Below is a small trained network, with its code and all its weights. Each question gives an input and a class and asks what happens when units are switched off, that is, made to give their printed mean instead of their output.

import numpy as np


def w(rows, s, z=0):
    codes = np.array(rows[::2]) - 128.0
    scale = np.full(codes.shape[1], s)
    scale[-1] = z or s
    return codes * scale


def norm(h):
    return h / np.sqrt((h * h).mean(-1, keepdims=True) + 1e-5)


def f(y):
    return np.maximum(y, 0)


def log_softmax(a):
    a = a - a.max(-1, keepdims=True)
    return a - np.log(np.exp(a).sum(-1, keepdims=True))


def net(x, mask):
    res = np.array(x, float).reshape(1, 3) / 4 @ E
    u = 0
    for l in range(3):
        y = f(norm(res) @ A[l][:, :-1].T + A[l][:, -1])
        res = res + np.where(mask[u : u + 13], y, B[l][:, -1]) @ B[l][:, :-1]
        u += 13
    return log_softmax(norm(res)[-1] @ U[:, :-1].T + U[:, -1])


A, B = {}, {}
E = w([
[83,104,40,60,175],'x0',
[136,157,126,179,181],'x1',
[218,2,165,90,173],'x2',
],0.0061)
A[0] = w([
[117,114,112,126,169,182],'L0N1',
[132,197,147,135,54,101],'L0N2',
[114,114,112,67,148,55],'L0N3',
[118,171,126,162,182,159],'L0N4',
[85,158,165,179,90,117],'L0N5',
[158,131,130,95,45,66],'L0N6',
[115,99,122,94,96,171],'L0N7',
[103,118,87,105,8,119],'L0N8',
[157,190,44,93,126,113],'L0N9',
[143,101,90,118,148,129],'L0N10',
[114,111,124,94,96,3],'L0N11',
[125,68,55,96,103,154],'L0N12',
[168,177,136,181,83,32],'L0N13',
],0.013,0.0021)
B[0] = w([
[114,175,197,146,149,202],'L0N1',
[98,130,211,119,48,253],'L0N2',
[88,131,99,177,64,202],'L0N3',
[253,146,110,20,98,214],'L0N4',
[156,21,128,78,177,242],'L0N5',
[192,146,132,179,189,195],'L0N6',
[188,158,142,203,139,193],'L0N7',
[182,205,125,82,178,235],'L0N8',
[89,103,186,171,152,229],'L0N9',
[140,115,144,157,125,204],'L0N10',
[139,229,86,159,183,155],'L0N11',
[132,116,132,164,198,246],'L0N12',
[145,113,86,156,57,221],'L0N13',
],0.0053,0.0052)
A[1] = w([
[69,102,127,94,82,175],'L1N1',
[36,163,167,137,54,176],'L1N2',
[89,200,58,73,52,61],'L1N3',
[121,79,236,79,88,200],'L1N4',
[74,15,115,54,92,115],'L1N5',
[151,225,63,116,37,89],'L1N6',
[50,129,160,100,142,227],'L1N7',
[121,138,99,139,135,39],'L1N8',
[185,130,73,76,116,212],'L1N9',
[192,125,42,123,137,252],'L1N10',
[14,98,3,117,162,176],'L1N11',
[131,199,45,92,248,114],'L1N12',
[133,233,169,92,169,109],'L1N13',
],0.0079,0.0018)
B[1] = w([
[129,79,106,144,118,143],'L1N1',
[193,67,103,158,158,188],'L1N2',
[160,60,127,66,187,179],'L1N3',
[100,80,153,105,153,253],'L1N4',
[90,157,122,121,120,140],'L1N5',
[177,105,156,160,255,197],'L1N6',
[95,60,98,119,135,168],'L1N7',
[135,124,158,139,129,134],'L1N8',
[84,172,193,125,155,174],'L1N9',
[110,161,183,134,167,196],'L1N10',
[91,99,169,187,103,190],'L1N11',
[144,105,222,141,109,254],'L1N12',
[132,100,109,111,129,227],'L1N13',
],0.0086,0.0048)
A[2] = w([
[193,191,118,82,157,104],'L2N1',
[131,127,167,117,195,149],'L2N2',
[116,99,92,116,53,253],'L2N3',
[198,151,182,81,115,171],'L2N4',
[88,221,95,108,79,132],'L2N5',
[137,170,131,252,108,35],'L2N6',
[149,120,148,127,19,147],'L2N7',
[113,92,154,78,115,96],'L2N8',
[86,83,200,133,116,203],'L2N9',
[140,196,128,121,140,163],'L2N10',
[178,104,108,185,178,66],'L2N11',
[145,85,131,134,115,123],'L2N12',
[93,112,100,185,137,147],'L2N13',
],0.011,0.0017)
B[2] = w([
[101,187,238,126,101,151],'L2N1',
[139,148,172,91,36,254],'L2N2',
[62,164,145,111,97,132],'L2N3',
[57,126,128,135,130,224],'L2N4',
[139,125,122,120,127,128],'L2N5',
[64,117,81,86,108,149],'L2N6',
[73,182,130,202,163,149],'L2N7',
[130,205,2,56,118,165],'L2N8',
[139,142,65,183,116,254],'L2N9',
[59,77,84,67,82,137],'L2N10',
[112,143,66,54,148,211],'L2N11',
[68,117,88,134,215,176],'L2N12',
[130,145,99,153,82,143],'L2N13',
],0.0081,0.0094)
U = w([
[124,76,97,69,173,188],'0',
[58,109,125,248,129,129],'1',
[120,171,213,100,127,181],'2',
[71,184,91,85,66,132],'3',
[201,172,84,149,84,24],'4',
[215,152,92,170,106,45],'5',
[173,165,107,140,100,34],'6',
[191,155,94,147,51,1],'7',
],0.017,0.0071)

Each question gives the input, the list of numbers given to net, and the class t.
The units are the neurons (one row each of A and B). Each row of codes is followed by its name. A weight is (code - 128) times the scale printed after its matrix; where a second scale follows, it is the last column's (A, B and U).
mask holds one flag per neuron, layer by layer. A switched-off neuron (its flag False) gives its mean, the last column of its row in B, instead of its output. The means were averaged over made-up inputs and are rounded, as every weight is.
A unit's drop is (log p(t) with every unit on - log p(t) with that unit switched off) / (log p(t) with every unit on - log p(t) with every unit switched off).
The circuit of an input: a set's keep is (log p(t) with only the set's units on - log p(t) with every unit switched off) / (log p(t) with every unit on - log p(t) with every unit switched off). Starting from the 12 units with the biggest drops (on a tie, the unit counted first), units are removed one at a time, each time the one whose removal leaves the highest keep (on an exact tie, the one counted first), for as long as the keep stays at least 0.8.
units of the circuit, in order: the units of the circuit, biggest drop first
top k neurons: the k neurons with the biggest drops, biggest first
k most important neurons of layer l: the k neurons of layer l with the biggest drops, biggest first
input [8,7,-5], class 1: units of the circuit, in order => [L1N11]
input [0,-6,-5], class 2: 2 most important neurons of layer 0 => [L0N8 L0N6]
input [0,-2,1], class 3: top 3 neurons => [L2N6 L0N5 L1N6]
input [5,3,-6], class 0: 2 most important neurons of layer 0 => [L0N4 L0N9]
input [-5,-1,-5], class 0: top 3 neurons => [L0N2 L1N6 L1N2]
input [0,0,3], class 3: top 2 neurons => [L1N6 L1N2]
input [-4,3,1], class 1: 2 most important neurons of layer 2 => [L2N11 L2N7]
input [-5,-2,-3], class 1: units of the circuit, in order => [L0N13 L2N2]
input [5,5,-2], class 1: top 4 neurons => [L1N12 L0N9 L0N8 L0N2]
input [-5,-1,-6], class 0: 2 most important neurons of layer 0 => [L0N2 L0N5]
input [6,7,4], class 2: top 3 neurons => [L0N1 L0N4 L2N2]
input [3,-3,2], class 3: top 2 neurons => [L0N3 L0N7]
input [-3,1,-3], class 3: 2 most important neurons of layer 0 => [L0N5 L0N4]
input [7,-5,2], class 1: top neuron => [L0N3]
input [5,-8,-5], class 2: top 2 neurons => [L0N8 L0N11]
input [-3,-5,-4], class 2: 3 most important neurons of layer 0 => [L0N8 L0N6 L0N13]
input [0,-3,2], class 3: 4 most important neurons of layer 0 => [L0N5 L0N4 L0N3 L0N7]
input [-4,-2,-5], class 0: top 3 neurons => [L0N2 L1N6 L1N2]
input [-7,-7,6], class 1: 3 most important neurons of layer 2 => [L2N7 L2N4 L2N2]
input [-4,1,0], class 1: top 4 neurons => [L0N13 L2N7 L2N2 L2N11]
input [-5,5,-6], class 0: 2 most important neurons of layer 0 => [L0N2 L0N8]
